Below are the code and all the weights of a small trained network. Each question names an input and a class and asks about switching units off, where a switched-off unit gives its printed mean instead of its output.

import numpy as np


def w(rows, s, z=0):
    codes = np.array(rows[::2]) - 128.0
    scale = np.full(codes.shape[1], s)
    scale[-1] = z or s
    return codes * scale


def f(y):
    return y / 2 * (1 + np.tanh(0.7978845608 * (y + 0.044715 * y**3)))


def log_softmax(a):
    a = a - a.max(-1, keepdims=True)
    return a - np.log(np.exp(a).sum(-1, keepdims=True))


def net(x, mask):
    res = np.array(x, float).reshape(1, 7) / 4 @ E
    y = f(res @ A[0][:, :-1].T + A[0][:, -1])
    res = res + np.where(mask, y, B[0][:, -1]) @ B[0][:, :-1]
    return log_softmax(res[-1] @ U[:, :-1].T + U[:, -1])


A, B = {}, {}
E = w([
[122,126,113],'x0',
[125,128,124],'x1',
[114,124,99],'x2',
[129,128,132],'x3',
[2,26,230],'x4',
[232,19,87],'x5',
[130,128,133],'x6',
],0.009)
A[0] = w([
[211,22,118,63],'n0',
[92,138,94,135],'n1',
[68,208,143,24],'n2',
[66,240,163,5],'n3',
[195,18,93,89],'n4',
[33,10,199,159],'n5',
[50,63,155,148],'n6',
[139,132,153,122],'n7',
[181,190,70,144],'n8',
[57,83,116,164],'n9',
[199,223,88,163],'n10',
],0.011,0.0017)
B[0] = w([
[1,230,202,198],'n0',
[94,117,162,133],'n1',
[19,177,125,167],'n2',
[54,177,154,181],'n3',
[29,207,187,199],'n4',
[210,56,115,249],'n5',
[211,55,123,199],'n6',
[131,120,164,128],'n7',
[223,94,91,189],'n8',
[155,123,134,171],'n9',
[194,38,63,202],'n10',
],0.0093,0.015)
U = w([
[253,62,73,247],'0',
[49,174,102,9],'1',
],0.012,0.00016)

Each question gives the input, the list of numbers given to net, and the class t.
The units are the neurons (one row each of A and B). Each row of codes is followed by its name. A weight is (code - 128) times the scale printed after its matrix; where a second scale follows, it is the last column's (A, B and U).
mask holds one flag per neuron, in row order. A switched-off neuron (its flag False) gives its mean, the last column of its row in B, instead of its output. The means were averaged over made-up inputs and are rounded, as every weight is.
A unit's drop is (log p(t) with every unit on - log p(t) with that unit switched off) / (log p(t) with every unit on - log p(t) with every unit switched off).
most important unit: the unit with the biggest drop
top k neurons: the k neurons with the biggest drops, biggest first
drop of u: that unit's drop, to one decimal
input [4,-3,-4,7,-3,5,-2], class 1: most important unit => n0
input [-6,7,-7,4,8,-7,-5], class 0: top 2 neurons => n5, n6
input [-3,1,4,4,6,-6,7], class 0: top 3 neurons => n5, n6, n0
input [0,-6,-5,8,7,-7,8], class 0: top 4 neurons => n5, n6, n0, n4
input [0,-6,2,-5,-8,-7,7], class 0: top 4 neurons => n10, n8, n0, n4
input [-4,7,8,-2,7,-5,-8], class 0: top 2 neurons => n5, n6
input [-6,4,-8,-5,-4,7,-2], class 1: top 2 neurons => n0, n4
input [0,-6,7,0,-4,5,-3], class 1: drop of n4 => 0.4
input [-1,8,-1,8,8,-6,3], class 0: drop of n6 => 0.2
input [-3,2,-6,7,1,2,-3], class 1: drop of n10 => 0.6
